Two labels a row:
-3.6,-6.9,26.6,14.6,10.5,-13.0,3.2,-24.1,5.3,-9.0,-10.1,-2.4,-13.1,4.5,20.5,58.7,1.2,26.2,-2.0,13.7,-12.7	M/Cp
-12.3,2.0,-16.3,-39.8,-11.4,-22.2,-7.9,-2.7,9.3,3.9,1.7,5.4,-15.2,-10.4,6.7,-51.8,5.8,-14.0,13.5,-12.3,7.9	Y/Bf
-3.6,-8.5,14.0,-23.1,11.8,1.8,8.8,-13.4,-7.5,7.1,-10.8,17.2,-1.8,7.4,-12.7,45.4,-9.8,9.4,1.3,0.7,11.0	M/rq
0.1,-16.2,2.2,4.5,20.0,59.4,-3.0,-25.8,-28.2,7.1,-19.3,25.2,6.8,-9.2,-10.5,42.4,-6.2,27.2,-5.7,-0.3,-15.8	M/rq
-3.4,-15.1,-6.3,11.7,9.5,-10.8,-17.3,17.8,-3.0,-10.8,6.6,18.3,7.1,5.9,17.7,-42.5,1.9,-5.6,-22.7,6.7,-12.8	B/Cp
18.6,-13.5,0.0,18.1,12.1,19.4,-13.8,4.9,-0.3,-7.5,12.0,5.6,3.2,2.3,2.1,30.9,-0.6,37.7,-14.9,5.9,-22.5	M/Cp
-20.6,0.8,-5.4,38.3,5.8,17.6,-15.1,29.4,0.2,-2.4,9.7,1.0,28.4,-1.6,22.9,-72.7,6.2,-47.2,-21.6,0.6,-19.3	B/Cp
9.0,-2.8,-6.0,-17.7,4.4,-13.1,5.4,-16.8,4.0,-18.4,9.5,-1.6,-24.5,5.1,1.4,9.9,2.0,27.3,0.7,15.7,-10.1	M/md
31.9,-17.0,-0.9,-16.3,-1.8,14.0,3.0,-20.2,-0.4,-16.6,3.9,10.3,-36.2,1.3,1.7,65.4,2.1,70.0,8.2,-11.0,-11.9	M/Cp
-0.2,7.7,-15.4,24.8,8.5,-10.9,-13.7,23.6,7.0,-32.2,23.1,-5.6,10.6,-0.3,4.7,-60.7,0.8,-47.3,-22.3,10.7,-12.9	B/md
-1.1,-21.1,8.3,-19.7,6.8,10.0,-0.6,-12.4,-12.5,-4.7,-6.6,16.7,-34.5,0.5,-1.8,39.6,-3.4,36.3,2.0,3.5,5.1	M/Bf
11.1,16.3,-20.7,19.0,-9.2,14.7,-9.3,6.7,0.3,-21.7,6.5,-14.5,5.0,-11.0,11.5,-39.9,-0.9,-17.5,4.3,1.4,-19.1	Y/Cp
-12.0,-22.7,14.7,-50.9,7.7,-9.2,6.4,-16.3,-9.0,6.2,-16.7,23.6,-15.2,-1.5,-9.0,49.9,1.0,26.8,5.2,-3.2,11.2	M/rq
-9.0,8.4,-21.7,2.3,-15.6,-7.0,9.5,2.2,3.3,-2.1,5.0,17.0,-3.1,-3.0,12.8,-51.6,2.6,-18.9,5.4,-3.3,-12.6	Y/Cp
-7.1,14.1,-11.7,6.9,-5.1,23.7,0.4,-11.0,-10.9,14.0,-13.3,14.3,14.1,8.5,-9.9,-41.3,-8.4,-29.7,-64.6,-5.7,-5.6	Y/Bf
1.4,-5.4,22.5,19.8,15.0,27.7,0.2,14.7,-14.4,8.6,-5.7,-1.8,31.6,4.1,-10.4,68.9,-1.4,-2.6,-9.7,1.6,2.8	M/rq
-7.2,7.9,-11.2,31.1,2.3,-1.1,-10.8,12.8,7.1,-21.8,12.4,-6.1,10.2,5.3,11.1,-58.8,2.6,-29.7,-21.5,4.5,-16.6	B/md
3.2,-11.8,19.9,-15.3,22.0,15.3,8.6,-42.3,1.4,-12.5,-0.9,-2.6,-8.4,9.4,2.1,68.5,-7.0,18.4,2.5,-3.0,31.5	M/md
11.7,-21.8,6.2,-23.1,10.7,0.8,-2.2,-10.4,2.0,-6.9,2.2,9.2,-31.9,-0.1,-20.6,46.2,-1.2,53.0,-5.3,-8.5,-5.8	M/md
7.5,-10.6,17.2,35.1,17.4,35.4,-25.0,-8.7,-3.9,-12.1,5.2,-1.8,6.7,-0.8,2.5,42.0,4.2,20.4,-15.4,8.5,-17.8	M/md
7.9,-26.4,-3.8,-41.6,16.7,-5.5,-0.9,-20.5,0.5,-15.6,13.3,12.7,-24.6,4.3,1.9,39.6,-4.1,45.4,0.0,-1.9,-10.8	M/Cp
6.3,-11.0,7.0,-14.8,9.0,-14.8,5.4,-14.8,4.1,-13.8,10.6,5.0,-26.2,3.0,1.7,42.6,4.2,38.7,3.1,-7.2,-1.5	M/Cp
19.0,-19.1,4.1,10.5,15.0,-19.3,-9.2,11.5,-0.1,-19.8,10.8,4.9,-28.3,1.1,-1.1,36.2,3.8,49.4,-12.0,13.2,-14.6	M/Cp
8.0,-22.2,-7.4,3.9,20.5,18.5,2.1,0.3,0.5,-18.5,11.6,10.5,-14.4,3.6,-0.5,52.9,3.0,53.4,-5.4,-10.1,-13.4	M/md
-0.4,-8.7,10.0,-15.9,10.4,3.2,-9.1,9.3,-2.1,12.1,-5.8,12.4,17.1,-0.9,-19.9,17.2,-5.1,2.2,-10.7,8.3,23.5	U/rq
2.6,-23.1,1.7,-28.6,8.4,22.0,2.2,3.0,-9.4,4.1,-14.9,16.7,-24.2,6.4,-7.9,68.1,0.8,52.6,0.9,1.2,-1.8	M/rq
-1.2,-40.3,6.3,-5.8,3.2,25.5,-8.3,-17.5,-11.0,11.6,-2.5,20.0,-22.7,0.2,1.0,43.9,10.7,38.1,-6.1,7.8,-25.5	M/rq
-3.0,-2.9,7.4,-26.0,-7.4,-13.2,-6.4,10.9,3.7,9.0,-2.1,1.7,12.6,-12.5,-22.0,33.9,-45.1,-14.7,-7.9,1.8,10.7	U/rq
7.5,-20.4,15.3,-20.6,7.3,-3.6,-3.1,-2.2,5.4,-19.5,0.7,23.2,-35.0,8.0,9.3,27.6,14.6,63.2,-2.0,-5.9,5.7	M/Cp
-10.6,4.5,-7.6,-8.4,-7.0,30.1,-10.6,18.5,1.9,22.7,-7.7,1.3,44.5,-1.1,-23.7,-38.8,-0.3,-72.6,-13.7,8.7,-5.5	B/rq
-5.8,-30.1,-2.3,-19.6,14.3,7.7,-2.8,16.3,-10.4,8.2,2.4,27.2,1.6,-2.2,-19.9,18.3,2.5,8.7,-11.4,-14.0,0.1	M/Bf
3.2,-20.8,11.9,-22.7,3.4,-3.3,-0.1,-1.2,-11.1,16.3,-8.4,15.5,-2.7,2.2,-21.3,43.0,-3.4,33.2,-10.1,-1.0,6.1	M/rq
12.8,-15.0,9.7,13.4,11.0,4.9,-4.8,-1.9,0.6,-9.4,6.0,5.4,-9.9,5.3,4.3,42.3,4.1,54.1,-4.4,4.3,-14.9	M/md
-3.1,-15.6,9.8,-21.7,4.9,31.7,-1.8,-10.8,-8.5,4.8,-17.8,29.9,5.8,-5.2,-13.7,8.0,7.8,-2.9,-5.1,9.3,2.4	M/rq
7.8,-6.8,6.8,23.5,12.9,17.8,-3.8,-2.0,-4.3,-11.8,5.1,-7.6,-0.9,1.4,7.9,33.2,0.4,24.6,4.8,4.4,-14.6	M/md
-6.9,13.9,-2.8,39.5,3.8,20.5,-9.6,3.3,4.4,-2.3,4.7,-9.1,17.8,0.5,2.2,-12.2,2.0,-26.4,-7.8,-27.8,-26.5	Y/rq
-3.0,2.7,-17.4,9.2,-3.2,19.8,-5.2,10.0,-2.7,10.6,-10.1,14.9,5.2,-2.0,-9.7,-47.7,3.4,-30.8,-22.7,-3.4,1.1	Y/Bf
19.5,-25.7,12.7,-6.8,20.5,4.6,-13.1,11.9,-13.0,-15.6,11.2,12.2,-15.8,5.4,-5.9,60.6,8.2,61.2,-10.9,5.6,0.1	U/Cp

Both labels of each row:
31.0,31.0,40.2,-25.3,7.4,0.8,12.0,32.2,-15.6,17.2,-23.1,20.9,19.6,1.7,-3.1,35.6,1.1,-12.4,2.7,-9.0,-19.0	(25)/Z
70.2,18.8,15.0,21.2,75.9,-25.4,66.1,30.1,6.2,32.6,-28.5,-36.5,12.3,-41.5,17.5,15.7,26.9,17.7,18.1,20.8,9.6	(29)/G
86.5,35.7,59.6,11.6,55.4,-2.0,26.6,60.4,-8.4,-1.3,-32.5,17.5,-4.1,-22.7,-5.4,27.1,30.8,-11.6,25.6,23.4,4.3	(20)/Z
9.6,-48.7,23.4,-1.6,-5.8,16.3,24.5,-8.6,-0.8,9.0,-6.9,-34.4,-4.4,-53.2,-12.9,5.3,-26.0,1.7,-10.5,-3.1,39.9	(29)/Z
-40.3,27.3,41.8,-26.7,47.6,12.5,32.2,61.7,-17.2,0.9,-34.9,25.0,-9.6,-28.6,8.1,13.9,16.7,-16.3,13.0,9.6,-17.5	(20)/G
72.3,63.8,-15.0,42.0,7.6,-9.3,25.1,-14.5,28.2,10.5,9.9,-47.8,18.2,11.9,22.9,-19.1,2.2,9.1,1.4,24.9,-35.8	(20)/G
